Below are the code and all the weights of a small trained network. Each question names an input and a class and asks about switching units off, where a switched-off unit gives its printed mean instead of its output.

import numpy as np


def w(rows, s, z=0):
    codes = np.array(rows[::2]) - 128.0
    scale = np.full(codes.shape[1], s)
    scale[-1] = z or s
    return codes * scale


def f(y):
    return y / 2 * (1 + np.tanh(0.7978845608 * (y + 0.044715 * y**3)))


def log_softmax(a):
    a = a - a.max(-1, keepdims=True)
    return a - np.log(np.exp(a).sum(-1, keepdims=True))


def net(x, mask):
    res = np.array(x, float).reshape(1, 6) / 4 @ E
    y = f(res @ A[0][:, :-1].T + A[0][:, -1])
    res = res + np.where(mask, y, B[0][:, -1]) @ B[0][:, :-1]
    return log_softmax(res[-1] @ U[:, :-1].T + U[:, -1])


A, B = {}, {}
E = w([
[99,179,93,159,178,103,195,161,175,185,169,204],'x0',
[143,122,177,87,147,97,8,116,72,104,134,232],'x1',
[78,132,187,116,133,90,182,211,90,93,111,109],'x2',
[119,225,162,40,193,118,64,113,232,65,128,44],'x3',
[184,20,73,92,201,90,134,201,139,177,96,117],'x4',
[96,123,118,127,141,140,105,135,111,150,114,126],'x5',
],0.011)
A[0] = w([
[145,63,166,158,72,177,134,83,97,115,63,1,96],'n1',
[179,51,88,77,178,56,168,168,101,175,90,116,73],'n2',
[139,111,151,191,116,170,159,146,91,120,86,173,56],'n3',
[102,168,147,150,111,181,138,87,93,104,125,153,74],'n4',
[52,179,136,156,50,164,181,97,105,117,144,107,105],'n5',
[162,142,170,86,134,84,40,135,44,123,186,193,2],'n6',
[179,117,30,163,87,171,84,57,146,156,154,127,103],'n7',
[104,196,184,170,95,113,96,98,81,139,182,166,86],'n8',
[157,78,85,210,54,121,163,109,1,173,151,157,40],'n9',
[78,152,129,202,182,102,180,141,199,177,185,173,90],'n10',
[52,100,205,131,83,52,180,207,89,97,114,100,56],'n11',
],0.0086,0.0058)
B[0] = w([
[122,129,128,48,37,133,178,115,45,126,67,216,210],'n1',
[158,117,143,151,46,207,47,217,208,66,168,94,218],'n2',
[101,137,125,91,177,181,108,92,105,65,135,72,172],'n3',
[153,66,107,137,104,74,73,139,166,87,137,132,167],'n4',
[148,103,20,186,74,145,34,190,204,114,124,109,199],'n5',
[120,197,48,100,46,148,251,178,46,142,193,164,202],'n6',
[1,109,213,183,153,115,120,93,166,215,243,159,196],'n7',
[191,55,71,159,141,140,90,158,191,137,87,77,195],'n8',
[145,222,97,90,212,115,91,60,119,114,74,48,251],'n9',
[126,94,151,5,22,126,142,83,93,101,19,232,204],'n10',
[76,112,209,226,229,15,143,83,128,203,217,175,205],'n11',
],0.0082,0.014)
U = w([
[219,29,80,174,103,137,55,185,157,143,134,104,89],'0',
[143,74,162,53,79,97,124,82,49,147,41,239,89],'1',
[127,151,58,132,92,135,254,144,105,186,151,109,248],'2',
[140,245,142,48,223,78,90,78,146,122,88,30,99],'3',
[84,65,225,187,164,75,116,71,123,208,217,164,97],'4',
],0.0083,0.012)

Each question gives the input, the list of numbers given to net, and the class t.
The units are the neurons (one row each of A and B). Each row of codes is followed by its name. A weight is (code - 128) times the scale printed after its matrix; where a second scale follows, it is the last column's (A, B and U).
mask holds one flag per neuron, in row order. A switched-off neuron (its flag False) gives its mean, the last column of its row in B, instead of its output. The means were averaged over made-up inputs and are rounded, as every weight is.
A unit's drop is (log p(t) with every unit on - log p(t) with that unit switched off) / (log p(t) with every unit on - log p(t) with every unit switched off).
The circuit of an input: a set's keep is (log p(t) with only the set's units on - log p(t) with every unit switched off) / (log p(t) with every unit on - log p(t) with every unit switched off). Starting from all 11 units, units are removed one at a time, each time the one whose removal leaves the highest keep (on an exact tie, the one counted first), for as long as the keep stays at least 0.8.
units of the circuit, in order: the units of the circuit, biggest drop first
most important unit: the unit with the biggest drop
k most important neurons: the k neurons with the biggest drops, biggest first
drop of u: that unit's drop, to one decimal
input [-8,-1,-5,-2,6,0], class 1: 3 most important neurons	n1; n5; n8
input [4,-2,-3,6,-6,0], class 0: most important unit	n9
input [3,0,2,0,4,0], class 0: 3 most important neurons	n2; n1; n6
input [5,5,7,-8,-7,-2], class 3: 3 most important neurons	n9; n3; n2
input [-4,8,-6,5,-7,-4], class 2: 3 most important neurons	n6; n2; n5
input [0,-2,7,6,5,-1], class 4: units of the circuit, in order	n9; n11
input [-4,-6,7,5,-5,-8], class 4: 3 most important neurons	n11; n6; n9
input [5,0,-6,4,2,-1], class 4: units of the circuit, in order	n9; n7
input [-3,8,-7,8,0,4], class 2: 2 most important neurons	n6; n9
input [6,6,7,2,-7,2], class 0: 2 most important neurons	n8; n5
input [-1,8,4,4,-8,-5], class 0: 2 most important neurons	n8; n4
input [-3,-1,6,5,-2,7], class 4: units of the circuit, in order	n9; n11
input [-7,-4,5,2,-6,4], class 1: 2 most important neurons	n1; n2
input [5,-4,4,4,-8,-6], class 0: most important unit	n5
input [6,-4,4,1,-2,7], class 1: 2 most important neurons	n10; n6
input [-6,4,3,6,-6,-8], class 0: units of the circuit, in order	n9; n8
input [-2,-1,-6,-3,5,2], class 4: 2 most important neurons	n7; n5
input [1,-2,-6,1,-5,-8], class 4: 2 most important neurons	n7; n2
input [6,5,8,-8,0,0], class 3: drop of n9	1.0
input [-5,0,-6,-1,-5,-4], class 4: most important unit	n7
input [-5,-2,8,-3,-1,-4], class 4: drop of n11	1.9
input [8,-6,2,-8,-3,0], class 1: drop of n7	0.0
